In the rows, zero is written as 128.
Each row of numbers stands for one element and depends on some of the facts below. Use the named rows to name the rest.

Facts:
Q102 | ε Q196 | χ triflu
Q106 | χ beflobrus
Q115 | ε Q995,Q630 | χ grolo
Q117 | χ grolo
Q122 | ε Q192 | χ grolo
Q127 | ε Q510 | χ grolo
Q144 | ε Q845,Q218 | χ grolo
Q152 | ε Q642 | χ plezon
Q155 | ε Q932,Q174 | χ triflu
Q157 | ε Q416 | χ flifam
Q158 | ε Q921 | χ plezon
Q162 | ε Q87,Q681 | χ triflu
Q174 | ε Q932 | χ grolo
Q175 | ε Q277,Q106 | χ bigo
Q176 | χ bigo
Q177 | ε Q176,Q122,Q924 | χ beflobrus
Q181 | ε Q158 | χ beflobrus
Q192 | ε Q214 | χ grolo
Q193 | ε Q932,Q102 | χ grolo
Q196 | ε Q972 | χ beflobrus
Q214 | χ grolo
Q218 | χ beflobrus
Q22 | ε Q932,Q630 | χ flifam
Q236 | ε Q373,Q510 | χ grolo
Q244 | ε Q177 | χ beflobrus
Q250 | ε Q505 | χ grolo
Q251 | ε Q939,Q117 | χ grolo
Q262 | ε Q972,Q611,Q177 | χ grolo
Q263 | ε Q762 | χ beflobrus
Q267 | ε Q311,Q334 | χ beflobrus
Q276 | ε Q98 | χ flifam
Q277 | χ grolo
Q278 | ε Q263 | χ grolo
Q284 | ε Q214,Q192,Q174 | χ grolo
Q288 | ε Q97 | χ grolo
Q295 | ε Q482 | χ flifam
Q30 | χ grolo
Q308 | ε Q214,Q176 | χ flifam
Q309 | ε Q454,Q127,Q482,Q98,Q496 | χ beflobrus
Q311 | ε Q850,Q117 | χ plezon
Q318 | ε Q862 | χ beflobrus
Q330 | ε Q679,Q903 | χ grolo
Q334 | χ grolo
Q35 | ε Q106 | χ triflu
Q352 | χ grolo
Q368 | ε Q192,Q97 | χ flifam
Q370 | ε Q81 | χ grolo
Q373 | χ flifam
Q375 | χ bigo
Q387 | ε Q698 | χ grolo
Q39 | ε Q762 | χ grolo
Q403 | ε Q157 | χ flifam
Q416 | ε Q155,Q102 | χ grolo
Q425 | ε Q288,Q144 | χ plezon
Q431 | ε Q898 | χ grolo
Q433 | ε Q176,Q466 | χ grolo
Q434 | ε Q639,Q263 | χ grolo
Q435 | χ flifam
Q437 | ε Q218,Q117 | χ grolo
Q443 | ε Q192 | χ grolo
Q454 | ε Q912 | χ flifam
Q466 | ε Q776 | χ beflobrus
Q478 | ε Q503,Q158 | χ triflu
Q48 | ε Q921,Q214 | χ plezon
Q482 | χ bigo
Q483 | ε Q311,Q649,Q505 | χ beflobrus
Q484 | ε Q972,Q850,Q642 | χ beflobrus
Q493 | ε Q676 | χ beflobrus
Q496 | ε Q721 | χ flifam
Q503 | χ beflobrus
Q505 | ε Q762 | χ flifam
Q510 | ε Q284 | χ grolo
Q523 | ε Q127,Q721 | χ grolo
Q525 | ε Q850,Q437 | χ grolo
Q539 | ε Q903,Q370,Q482 | χ grolo
Q541 | ε Q158,Q721 | χ grolo
Q543 | ε Q416 | χ grolo
Q564 | ε Q924 | χ beflobrus
Q587 | ε Q262,Q127,Q330 | χ flifam
Q597 | ε Q877,Q888,Q630 | χ grolo
Q611 | ε Q708,Q776 | χ grolo
Q615 | ε Q611 | χ beflobrus
Q620 | ε Q493 | χ grolo
Q623 | ε Q708,Q97 | χ beflobrus
Q63 | ε Q927,Q986 | χ plezon
Q630 | ε Q564 | χ beflobrus
Q638 | ε Q903 | χ flifam
Q639 | ε Q972,Q284 | χ flifam
Q642 | ε Q117 | χ grolo
Q649 | ε Q921,Q214,Q155 | χ bigo
Q650 | ε Q762,Q850,Q676 | χ grolo
Q676 | χ grolo
Q679 | ε Q762,Q263 | χ bigo
Q681 | χ grolo
Q698 | ε Q924 | χ triflu
Q708 | ε Q155,Q676 | χ triflu
Q721 | ε Q972 | χ plezon
Q727 | ε Q63 | χ grolo
Q762 | ε Q97 | χ grolo
Q770 | ε Q127,Q649,Q177 | χ grolo
Q776 | ε Q158,Q850 | χ grolo
Q80 | χ flifam
Q81 | χ flifam
Q818 | ε Q454,Q277 | χ beflobrus
Q83 | χ triflu
Q836 | ε Q244 | χ grolo
Q845 | ε Q649 | χ plezon
Q846 | ε Q611 | χ plezon
Q850 | ε Q192,Q932 | χ beflobrus
Q862 | ε Q770,Q276 | χ grolo
Q864 | ε Q176,Q888,Q117 | χ beflobrus
Q87 | ε Q708,Q277,Q196 | χ grolo
Q874 | ε Q708,Q541,Q352 | χ grolo
Q877 | χ beflobrus
Q881 | ε Q214,Q176,Q762,Q284 | χ bigo
Q888 | ε Q174 | χ grolo
Q892 | ε Q122,Q478,Q373,Q375 | χ flifam
Q894 | ε Q80,Q370 | χ triflu
Q898 | χ grolo
Q903 | ε Q127 | χ plezon
Q912 | ε Q484,Q288 | χ grolo
Q921 | ε Q127,Q932,Q155,Q196 | χ plezon
Q924 | ε Q127,Q927 | χ grolo
Q927 | ε Q932 | χ grolo
Q93 | ε Q174 | χ bigo
Q932 | ε Q214 | χ beflobrus
Q938 | ε Q972,Q425 | χ beflobrus
Q939 | ε Q924,Q284 | χ grolo
Q97 | ε Q972 | χ beflobrus
Q972 | ε Q214 | χ flifam
Q98 | χ grolo
Q986 | ε Q649 | χ grolo
Q995 | ε Q762 | χ beflobrus

Named rows:
[135 114 124 131 153 132 130 126 122 120 130 133 128 132 135 128 126 124
 123 124 145 130 123 127 107 112 128 132 119 122 123 128 121 113 131 117
 124 125 116]: Q177
[134 113 124 129 145 133 130 123 113 119 128 132 131 130 134 134 113 124
 124 124 144 130 123 127 106 109 127 131 119 121 125 133 120 115 123 119
 126 134 117]: Q850
[134 114 125 129 149 138 129 133 137 121 121 132 110 145 132 125 118 124
 124 125 125 129 125 119 128 105 125 124 124 124 134 142 122 117 123 120
 124 122 122]: Q972
[134 117 125 128 139 132 121 124 132 119 121 130 109 144 129 126 134 123
 128 130 125 129 138 138 150 136 126 124 130 115 125 138 129 112 123 125
 125 123 120]: Q308
[135 114 124 129 141 134 116 122 113 132 120 134 133 130 128 135 116 132
 125 126 125 132 130 108 105 126 136 124 125 134 122 127 119 134 119 131
 129 135 116]: Q437
[133 110 124 136 143 132 111 140 123 126 122 131 127 130 129 127 129 123
 133 125 125 132 125 138 103 101 128 127 119 122 130 141 119 131 122 117
 127 123 117]: Q425
[131 112 125 139 133 132 166 121 130 119 121 130 108 154 133 124 121 124
 163 222 141 128 126 116 155 165 124 123 132 145 156 140 116 158 156 121
 125 167 144]: Q157
[134 119 125 128 126 132 117 125 114 123 122 132 138 131 129 128 122 132
 125 125 125 132 126 117 104 121 131 124 123 138 124 127 119 129 119 118
 128 126 117]: Q912
[139 116 125 129 123 132 112 119 112 128 121 131 133 129 129 143 131 132
 133 127 125 131 145 133 107 168 127 124 130 116 120 126 120 120 117 146
 127 124 117]: Q250
[131 207 125 129 119 132 112 144 139 139 121 159 105 129 138 188 181 126
 124 139 126 181 117 122 237 148 122 128 108 116 111 160 117 106 117 204
 132 121 227]: Q894
[136 115 125 129 124 132 111 120 112 124 121 130 133 130 129 136 130 130
 130 130 125 132 140 129 109 162 126 124 130 123 117 127 120 121 119 140
 126 123 117]: Q525
[136 115 125 128 127 132 113 121 114 125 122 132 126 131 129 136 140 126
 129 136 126 131 142 123 105 172 127 125 132 119 119 126 120 128 119 150
 127 124 116]: Q597
[135 114 125 129 133 131 112 123 112 128 121 132 137 129 129 133 118 134
 125 126 125 131 129 111 107 135 131 124 127 133 121 128 120 122 119 132
 126 126 117]: Q762
[134 126 124 131 138 132 113 122 114 124 122 133 136 131 130 126 127 131
 124 125 125 131 126 109 104 133 132 125 127 137 121 127 119 121 119 123
 126 122 119]: Q262
[134 114 124 132 133 131 140 124 114 118 126 133 136 129 134 127 118 123
 127 125 143 129 121 133 112 110 125 128 116 127 135 127 120 121 131 117
 125 132 119]: Q196
[140 126 123 144 219 133 131 201 152 129 128 131 108 179 128 125 113 123
 119 129 135 131 122 102 105  97 138 131 120 143 119 126 118 106 135 128
 123 124 118]: Q375
[134 123 123 134 207 134 134 194 169 120 122 132 109 187 129 123 113 122
 123 125 130 130 125 105 106  95 144 124 125 139 129 132 119 108 128 121
 125 125 118]: Q373
[133 115 123 129 147 137 129 139 141 121 121 133 108 146 130 126 119 123
 125 126 126 130 125 118 130 104 127 124 123 126 131 142 120 118 123 116
 125 127 126]: Q435

Which element is each row?
No name comes twice in this set of rows, the named rows included.
[132 114 125 135 119 131 131 118 111 120 121 128 124 129 128 128 142 129
 153 202 138 130 132 125 131 204 124 123 137 136 134 126 118 150 142 145
 127 130 131] : Q543
[132 156 125 126 105 133 139 215 145 111 134 127 135 123 125 125 115 117
 121 155 122 135 120 174 140 100 142 123 107 113 123 124 183 112 131 158
 170 199 165] : Q35
[134 142 124 129 110 136 138 170 135 115 130 127 131 126 126 124 113 121
 123 157 123 132 121 157 135  97 131 123 108 115 129 123 164 128 137 117
 128 173 157] : Q175
[133 121 124 132 122 134 122 132 110 119 120 130 153 128 128 127 117 130
 122 134 125 131 125 120 107 110 132 123 118 145 140 126 123 131 124 117
 127 136 132] : Q87
[131 110 126 138 118 133 164 120 118 115 119 128 106 147 132 125 138 123
 177 252 144 128 126 132 188 211 122 122 138 136 156 137 117 164 165 133
 126 161 150] : Q403
[135 117 125 131 160 132 127 125 131 120 130 133 125 138 134 126 134 123
 124 123 146 129 123 126 112 116 127 135 122 120 119 126 119 106 133 117
 124 118 116] : Q244
[133 125 125 142 210 133 136 198 146 118 132 131 122 176 131 124 114 122
 121 123 159 130 121 107 104  94 136 136 121 140 127 127 118 104 132 121
 124 126 117] : Q503
[133 138 124 130 174 131 117 157 148 119 121 131 106 173 129 124 129 122
 122 127 126 128 128 114 142 147 130 125 134 116 121 127 128 104 128 138
 122 122 122] : Q892
[138 108 127 128 147 147 130 120 125 158 128 137 125 128 132 157 114 135
 138 125 126 149 138 106  95  94 144 123 114 134 120 153 116 165 116 136
 148 225 113] : Q334
[134 113 122 141 161 131 111 167 127 120 121 129 123 146 129 125 128 122
 123 127 125 131 122 128 104 114 126 130 124 125 127 134 119 112 126 125
 125 122 119] : Q158
[131 215 124 129 123 162 123 193 194 141 120 192 106 139 134 194 153 136
 124 126 126 183 118 107 205 104 125 124 108 126 115 178 115 111 117 167
 125 129 234] : Q80
[133 139 124 137 152 135 123 121 134 137 121 159 143 130 141 125 144 140
 124 125 125 140 122 106 104  96 136 124 118 166 127 125 119 144 133 114
 135 120 119] : Q98
[134 155 124 130 146 131 111 128 122 120 120 131 128 146 128 125 142 123
 122 134 130 130 128 111 110 173 135 125 136 124 120 126 121 105 122 151
 125 121 118] : Q236

Now the same elements, written a new way:
Some rows with their names:
[ 71 181  86 113 111 116  90   6 192 107 120 216  92 173 227]: Q35
[ 80 138  99  52 124 106 108 136 126 153 126 144 129  94 146]: Q903
[105 123  92  90 130 145 144 117 120 108 160 182 145 117 135]: Q881
[118 157 102 103 131 134 107 120 137 129 141 118 158 138 104]: Q236
[ 73 153 126 106 132 156 146 114 116 126 123 133 102 104 121]: Q630
[119 164 126  92 130 107 123  85 125 117 139 120 130 138 131]: Q87
[ 77 156 133 107 137 149 150 122 122 124 115 144 102 110 123]: Q263
[108 125  89  78 130 132 146 116 103 102 151 178 125 111 129]: Q679
[110 154  92  98 138 137 143 103 143 133 154 105 156 125 131]: Q597
[104 142  79 122 127 139 132 138 104 174 106 159 148 138 175]: Q638
[ 92 132 123  74 125 103 101 120 128 160 136 150 128  89 124]: Q158
[ 84 130 109  74 127 115 113 112 132 161 144 137 130  81 139]: Q63
[106 133  94 139 130 144 144 112 109 179 121 150 145 120 165]: Q22
[113 136  97 134 128 127 136 110  89 173 119 149 124 113 150]: Q639
[106 162  72  79 150 107 195  66 106 125 152  70  90  69 127]: Q334
[ 72 155 124 100 130 148 149 103  92 123 126 117  73  83 112]: Q877
[130 158 138  87 139  77 151 106 107 122 127 116 112 129 100]: Q676
[119 122 109  87 111 124  96 116  62  98 149 171  99  97  76]: Q375

Which element is each row?
No name comes twice in this set of rows, the named rows included.
[102 150 198 105 155  88 183 141 129 124  95 184  96 141 108] : Q493
[ 73 158 127 104 132 161 125 132 133 124 113 153 120 129 134] : Q309
[ 87 127  95 132 100 110 111 116 125 141 142 150  99 136  82] : Q478
[116 161  93  94 126 129 100 114 119 123 136 111 143 130 100] : Q862
[ 77 151 149 105 128 147 140 113 113 122 122 140  99 121 132] : Q196
[ 87 133 117  69 126 105 107 119 129 158 134 149 130  87 135] : Q721
[ 78 149 146 118 133 158 126 131 133 131 119 156 126 130 119] : Q181
[108 121  97  84 124 135 141 109  99 102 157 172 124 107 127] : Q649
[ 76 150 140 106 131 151 140 116 114 127 125 139 103 110 126] : Q932
[ 80 131  84 121 107 109 140 105 133 141 143 147 102 136 118] : Q83
[103 136  76  52 113 120 123 127  69  90 134 170 102 117 133] : Q482
[119 135 104 135 115 119 101 110  58 170 113 143 101 106 109] : Q373
[121 156 116  95 131 114 124 107 122 123 140 113 137 133 106] : Q541
[ 82 128 117  73 131 120 114 121 150 164 145 153 148  95 151] : Q48

